Below is a small trained network, with its code and all its weights. Each question gives an input and a target symbol and asks what happens when units are switched off, that is, made to give their printed mean instead of their output.

import numpy as np


def w(rows, s, z=0):
    codes = np.array(rows[::2]) - 128.0
    scale = np.full(codes.shape[1], s)
    scale[-1] = z or s
    return codes * scale


def f(y):
    return y / 2 * (1 + np.tanh(0.7978845608 * (y + 0.044715 * y**3)))


def softmax(a):
    e = np.exp(a - a.max(-1, keepdims=True))
    return e / e.sum(-1, keepdims=True)


def log_softmax(a):
    a = a - a.max(-1, keepdims=True)
    return a - np.log(np.exp(a).sum(-1, keepdims=True))


def net(x, mask):
    ids = ['αβγδεζηθλμξπτφω'.index(c) for c in x.split()]
    T = len(ids)
    res = E[ids] + P[:T]
    u = 0
    for l in range(2):
        r = res
        for j in range(2):
            rows = slice(2 * j, 2 * j + 2)
            q, k, v = (r @ M[l][rows].T for M in (Q, K, V))
            z = softmax(np.where(np.tri(T) > 0, q @ k.T / 2**0.5, -1e9)) @ v
            o = O[l][rows]
            res = res + np.where(mask[u + j], z, o[:, -1]) @ o[:, :-1]
        u += 2
        y = f(res @ A[l][:, :-1].T + A[l][:, -1])
        res = res + np.where(mask[u : u + 12], y, B[l][:, -1]) @ B[l][:, :-1]
        u += 12
    return log_softmax(res[-1] @ U[:, :-1].T + U[:, -1])


Q, K, V, O, A, B = {}, {}, {}, {}, {}, {}
E = w([
[100,134,112,125],'α',
[104,139,104,130],'β',
[152,146,252,201],'γ',
[99,136,106,125],'δ',
[115,148,96,141],'ε',
[77,149,96,166],'ζ',
[99,133,108,125],'η',
[93,134,105,130],'θ',
[52,125,120,131],'λ',
[66,109,148,57],'μ',
[177,104,73,147],'ξ',
[190,48,122,89],'π',
[196,192,71,127],'τ',
[240,124,99,67],'φ',
[135,43,90,171],'ω',
],0.013)
P = w([
[170,110,230,188],'0',
[141,102,247,140],'1',
[119,96,219,133],'2',
[96,83,204,120],'3',
[100,87,163,112],'4',
[80,85,142,105],'5',
[71,77,132,81],'6',
[63,79,105,74],'7',
[57,65,84,65],'8',
[50,63,70,54],'9',
[26,39,46,37],'10',
[30,52,24,39],'11',
[21,33,1,15],'12',
],0.0025)
Q[0] = w([
[63,104,137,104],'0.h1',
[147,65,169,176],'0.h1',
[255,55,82,135],'0.h2',
[226,117,87,149],'0.h2',
],0.011)
K[0] = w([
[142,62,101,88],'0.h1',
[107,107,196,119],'0.h1',
[86,85,7,56],'0.h2',
[85,108,31,100],'0.h2',
],0.011)
V[0] = w([
[98,2,127,91],'0.h1',
[136,204,75,99],'0.h1',
[121,148,181,154],'0.h2',
[74,170,128,76],'0.h2',
],0.0069)
O[0] = w([
[86,40,195,156,229],'0.h1',
[122,253,111,159,61],'0.h1',
[98,178,86,53,253],'0.h2',
[189,135,75,177,100],'0.h2',
],0.0053,0.0029)
A[0] = w([
[43,63,97,52,250],'0.n1',
[148,182,27,120,146],'0.n2',
[254,187,45,149,89],'0.n3',
[223,102,82,55,160],'0.n4',
[168,94,168,155,144],'0.n5',
[117,111,186,151,103],'0.n6',
[170,72,39,86,188],'0.n7',
[152,117,188,166,143],'0.n8',
[138,113,185,207,123],'0.n9',
[119,132,92,113,5],'0.n10',
[119,131,88,116,3],'0.n11',
[142,44,60,237,178],'0.n12',
],0.0084,0.0073)
B[0] = w([
[50,50,113,159,246],'0.n1',
[115,159,52,88,128],'0.n2',
[51,130,93,18,126],'0.n3',
[162,54,122,1,135],'0.n4',
[225,133,181,53,134],'0.n5',
[133,180,244,65,131],'0.n6',
[160,34,95,153,154],'0.n7',
[209,193,231,86,136],'0.n8',
[216,185,214,54,133],'0.n9',
[176,199,187,73,117],'0.n10',
[170,203,185,68,117],'0.n11',
[232,75,153,235,140],'0.n12',
],0.0077,0.014)
Q[1] = w([
[191,137,254,65],'1.h1',
[165,216,121,24],'1.h1',
[97,136,43,203],'1.h2',
[139,67,128,13],'1.h2',
],0.0093)
K[1] = w([
[215,177,235,120],'1.h1',
[113,255,242,102],'1.h1',
[152,214,239,113],'1.h2',
[204,139,31,174],'1.h2',
],0.0074)
V[1] = w([
[96,118,120,11],'1.h1',
[186,100,107,81],'1.h1',
[72,95,111,72],'1.h2',
[72,96,161,148],'1.h2',
],0.011)
O[1] = w([
[156,120,78,2,248],'1.h1',
[221,26,123,126,76],'1.h1',
[105,118,83,48,124],'1.h2',
[35,99,143,86,255],'1.h2',
],0.0092,0.005)
A[1] = w([
[44,178,110,75,174],'1.n1',
[219,194,150,175,63],'1.n2',
[84,100,61,53,224],'1.n3',
[152,61,119,106,99],'1.n4',
[64,160,102,255,72],'1.n5',
[146,112,42,74,87],'1.n6',
[228,127,116,109,105],'1.n7',
[170,53,178,160,111],'1.n8',
[213,110,91,209,252],'1.n9',
[173,205,132,181,254],'1.n10',
[93,163,52,157,127],'1.n11',
[42,175,125,77,177],'1.n12',
],0.0077,0.0082)
B[1] = w([
[198,142,138,197,208],'1.n1',
[161,74,222,137,130],'1.n2',
[193,122,149,102,250],'1.n3',
[86,185,150,98,155],'1.n4',
[111,239,198,93,154],'1.n5',
[136,197,183,136,153],'1.n6',
[88,105,148,206,139],'1.n7',
[71,175,167,116,151],'1.n8',
[71,113,49,105,158],'1.n9',
[92,169,22,1,137],'1.n10',
[185,216,132,150,146],'1.n11',
[205,128,115,204,211],'1.n12',
],0.0081,0.02)
U = w([
[117,139,116,128,80],'α',
[102,152,74,108,149],'β',
[137,172,234,91,77],'γ',
[114,141,110,123,104],'δ',
[99,170,21,56,186],'ε',
[117,224,93,117,155],'ζ',
[108,143,108,123,118],'η',
[114,157,109,135,131],'θ',
[163,191,213,253,1],'λ',
[243,49,148,229,231],'μ',
[81,74,90,140,97],'ξ',
[69,48,143,57,115],'π',
[198,183,79,103,92],'τ',
[146,128,71,10,131],'φ',
[49,99,201,172,58],'ω',
],0.006,0.0052)

Each question gives the input, a string of symbols that net reads in full, and the target symbol t.
The units are the heads (2 rows each of Q, K, V and O) and the neurons (one row each of A and B). Each row of codes is followed by its name. A weight is (code - 128) times the scale printed after its matrix; where a second scale follows, it is the last column's (O, A, B and U).
mask holds one flag per unit, layer by layer, with each layer's heads first. A switched-off unit (its flag False) gives its mean, the last column of its rows in O or B, instead of its output. The means were averaged over made-up inputs and are rounded, as every weight is.
A unit's drop is (log p(t) with every unit on - log p(t) with that unit switched off) / (log p(t) with every unit on - log p(t) with every unit switched off).
The circuit of an input: a set's keep is (log p(t) with only the set's units on - log p(t) with every unit switched off) / (log p(t) with every unit on - log p(t) with every unit switched off). Starting from the 12 units with the biggest drops (on a tie, the unit counted first), units are removed one at a time, each time the one whose removal leaves the highest keep (on an exact tie, the one counted first), for as long as the keep stays at least 0.8.
circuit, biggest first: the units of the circuit, biggest drop first
most important unit: the unit with the biggest drop
k most important neurons: the k neurons with the biggest drops, biggest first
top k neurons in layer l: the k neurons of layer l with the biggest drops, biggest first
which heads matter: for each layer, one digit per head in row order, 1 if its drop is at least 0.15 and else 0, layers parted by /
input ε θ μ μ μ η π ζ, target π: top 2 neurons in layer 0	(0.n7 0.n12)
input γ μ δ ω μ λ ε γ ω μ ε γ, target γ: circuit, biggest first	(0.n9 0.n8 1.n12)
input π γ μ ε μ ζ ζ φ, target φ: circuit, biggest first	(0.n4 1.h2)
input λ τ φ μ, target φ: circuit, biggest first	(1.h1 0.n4 0.n3 1.h2)
input φ β μ, target φ: circuit, biggest first	(1.h1 0.n4 1.h2)
input μ γ ζ μ β μ ξ θ μ ε λ, target λ: which heads matter	01 / 11
input ω μ μ, target ω: most important unit	0.n12
input μ γ μ β π γ μ μ ε ε μ τ, target τ: which heads matter	10 / 10
input β λ μ ζ δ τ μ μ ε μ μ ζ, target μ: top 2 neurons in layer 1	(1.n1 1.n12)
input λ μ λ φ λ ζ μ θ μ ε δ, target μ: which heads matter	00 / 01
input ε τ π λ β λ μ π μ π μ, target π: which heads matter	01 / 10
input μ ζ μ ω ζ, target ω: top 2 neurons in layer 0	(0.n12 0.n7)
input μ ε μ γ ε, target ε: which heads matter	00 / 01
input μ μ μ μ ω λ ε π μ, target π: top 3 neurons in layer 0	(0.n7 0.n4 0.n12)
input μ μ λ μ μ μ η, target μ: most important unit	1.h2
input β μ μ γ, target γ: top 3 neurons in layer 0	(0.n9 0.n8 0.n5)
input μ μ δ ξ μ μ ε γ ω λ ξ λ ζ, target ζ: which heads matter	01 / 11
input η π ω θ μ μ α μ ζ, target μ: top 2 neurons in layer 0	(0.n1 0.n9)
input λ μ π μ μ ξ β η ω μ, target ω: which heads matter	00 / 10
input μ ζ μ μ δ λ, target μ: 2 most important neurons	(1.n12 0.n1)
input ζ τ μ μ ξ θ μ μ μ ζ ζ γ ε, target ε: most important unit	1.h2
input γ δ ζ, target ζ: which heads matter	00 / 11
input μ μ μ λ, target μ: top 2 neurons in layer 1	(1.n12 1.n1)
input μ θ μ θ ε π η, target π: top 3 neurons in layer 0	(0.n7 0.n4 0.n12)
input μ δ μ η ε μ μ λ μ μ, target μ: which heads matter	00 / 00
input μ π β, target π: which heads matter	01 / 10
input μ θ μ η λ θ ζ μ γ λ, target λ: most important unit	1.h1
input μ ζ γ μ μ ε γ ε μ γ γ π π, target π: top 2 neurons in layer 0	(0.n4 0.n12)
input μ β ζ ξ μ ζ μ μ μ θ π ζ ζ, target π: 3 most important neurons	(0.n7 0.n4 0.n12)
